Below are the code and all the weights of a small trained network. Each question names an input and a class and asks about switching units off, where a switched-off unit gives its printed mean instead of its output.

import numpy as np


def w(rows, s, z=0):
    codes = np.array(rows[::2]) - 128.0
    scale = np.full(codes.shape[1], s)
    scale[-1] = z or s
    return codes * scale


def norm(h):
    return h / np.sqrt((h * h).mean(-1, keepdims=True) + 1e-5)


def f(y):
    return y / 2 * (1 + np.tanh(0.7978845608 * (y + 0.044715 * y**3)))


def log_softmax(a):
    a = a - a.max(-1, keepdims=True)
    return a - np.log(np.exp(a).sum(-1, keepdims=True))


def net(x, mask):
    res = np.array(x, float).reshape(1, 5) / 4 @ E
    u = 0
    for l in range(2):
        y = f(norm(res) @ A[l][:, :-1].T + A[l][:, -1])
        res = res + np.where(mask[u : u + 10], y, B[l][:, -1]) @ B[l][:, :-1]
        u += 10
    return log_softmax(norm(res)[-1] @ U[:, :-1].T + U[:, -1])


A, B = {}, {}
E = w([
[102,25,133,29,181,162,147],'x0',
[97,114,95,17,176,177,102],'x1',
[110,82,216,163,83,156,34],'x2',
[143,96,213,47,186,103,244],'x3',
[80,19,44,108,254,105,194],'x4',
],0.0063)
A[0] = w([
[171,182,128,171,132,196,156,79],'L0N0',
[199,135,163,127,153,103,95,117],'L0N1',
[150,195,181,172,152,141,140,145],'L0N2',
[171,214,169,117,150,129,144,85],'L0N3',
[137,153,113,151,138,126,145,64],'L0N4',
[104,108,193,253,128,111,129,3],'L0N5',
[145,101,140,144,148,158,57,61],'L0N6',
[160,152,122,115,110,128,76,61],'L0N7',
[141,171,50,175,160,124,104,47],'L0N8',
[119,157,172,98,81,156,54,57],'L0N9',
],0.011,0.0054)
B[0] = w([
[67,140,75,92,172,62,163,157],'L0N0',
[88,87,15,122,41,93,94,149],'L0N1',
[114,97,89,65,98,1,158,228],'L0N2',
[15,152,108,113,62,49,234,181],'L0N3',
[130,188,154,170,110,117,107,117],'L0N4',
[243,49,178,186,127,65,69,241],'L0N5',
[151,203,163,74,96,127,152,170],'L0N6',
[52,138,145,118,130,182,132,159],'L0N7',
[212,206,28,180,221,201,129,199],'L0N8',
[101,136,192,50,70,199,55,252],'L0N9',
],0.0065,0.0041)
A[1] = w([
[136,170,52,182,152,154,159,28],'L1N0',
[185,107,130,170,88,70,60,19],'L1N1',
[73,142,77,208,175,138,130,187],'L1N2',
[120,55,164,86,98,115,133,207],'L1N3',
[179,82,105,121,155,172,56,250],'L1N4',
[129,148,124,116,50,178,107,55],'L1N5',
[126,75,97,137,181,146,223,104],'L1N6',
[77,137,122,105,93,178,64,125],'L1N7',
[136,177,66,130,156,135,114,21],'L1N8',
[136,66,150,62,252,188,197,94],'L1N9',
],0.011,0.0022)
B[1] = w([
[214,217,132,65,169,187,148,167],'L1N0',
[145,36,146,179,205,168,184,189],'L1N1',
[214,177,188,120,158,180,184,171],'L1N2',
[139,192,72,171,165,172,107,199],'L1N3',
[86,157,107,120,66,62,205,199],'L1N4',
[80,132,130,51,205,92,112,168],'L1N5',
[81,114,140,88,107,181,2,205],'L1N6',
[176,112,220,51,220,178,91,186],'L1N7',
[198,108,119,140,155,181,213,152],'L1N8',
[16,55,39,227,68,133,119,254],'L1N9',
],0.008,0.0093)
U = w([
[231,233,56,127,183,181,184,109],'0',
[101,153,198,33,123,170,35,139],'1',
[21,66,24,163,94,176,109,241],'2',
[204,43,173,242,113,66,128,65],'3',
[87,211,107,101,25,6,210,7],'4',
],0.017,0.0012)

Each question gives the input, the list of numbers given to net, and the class t.
The units are the neurons (one row each of A and B). Each row of codes is followed by its name. A weight is (code - 128) times the scale printed after its matrix; where a second scale follows, it is the last column's (A, B and U).
mask holds one flag per neuron, layer by layer. A switched-off neuron (its flag False) gives its mean, the last column of its row in B, instead of its output. The means were averaged over made-up inputs and are rounded, as every weight is.
A unit's drop is (log p(t) with every unit on - log p(t) with that unit switched off) / (log p(t) with every unit on - log p(t) with every unit switched off).
The circuit of an input: a set's keep is (log p(t) with only the set's units on - log p(t) with every unit switched off) / (log p(t) with every unit on - log p(t) with every unit switched off). Starting from the 12 units with the biggest drops (on a tie, the unit counted first), units are removed one at a time, each time the one whose removal leaves the highest keep (on an exact tie, the one counted first), for as long as the keep stays at least 0.8.
units of the circuit, in order: the units of the circuit, biggest drop first
top k neurons: the k neurons with the biggest drops, biggest first
top k neurons in layer l: the k neurons of layer l with the biggest drops, biggest first
drop when u is switched off: that unit's drop, to one decimal
input [3,-1,-2,-1,-4], class 1: units of the circuit, in order : L0N9
input [1,-8,0,0,7], class 3: units of the circuit, in order : L0N5, L1N9
input [-5,4,-7,-3,-8], class 4: top 2 neurons in layer 1 : L1N3, L1N1
input [6,-3,0,5,-7], class 4: top 2 neurons : L0N3, L1N6
input [1,-4,-3,-5,-5], class 0: top 4 neurons : L0N8, L1N9, L1N6, L0N0
input [-4,-4,1,-6,-5], class 3: top 2 neurons in layer 0 : L0N5, L0N2
input [4,-5,-5,3,-2], class 2: top 3 neurons in layer 1 : L1N6, L1N4, L1N2
input [1,-7,-4,6,0], class 4: top 2 neurons in layer 1 : L1N9, L1N1
input [1,-4,-6,-1,-4], class 4: top 2 neurons : L0N3, L0N2
input [-4,4,7,-8,5], class 0: top 2 neurons : L0N8, L1N6
input [-4,2,3,4,0], class 4: drop when L0N3 is switched off : 0.2
input [1,1,-1,3,-5], class 4: drop when L0N3 is switched off : 0.8
input [-2,6,0,-3,4], class 0: drop when L1N0 is switched off : 0.1
input [0,-6,4,-7,7], class 3: units of the circuit, in order : L0N5
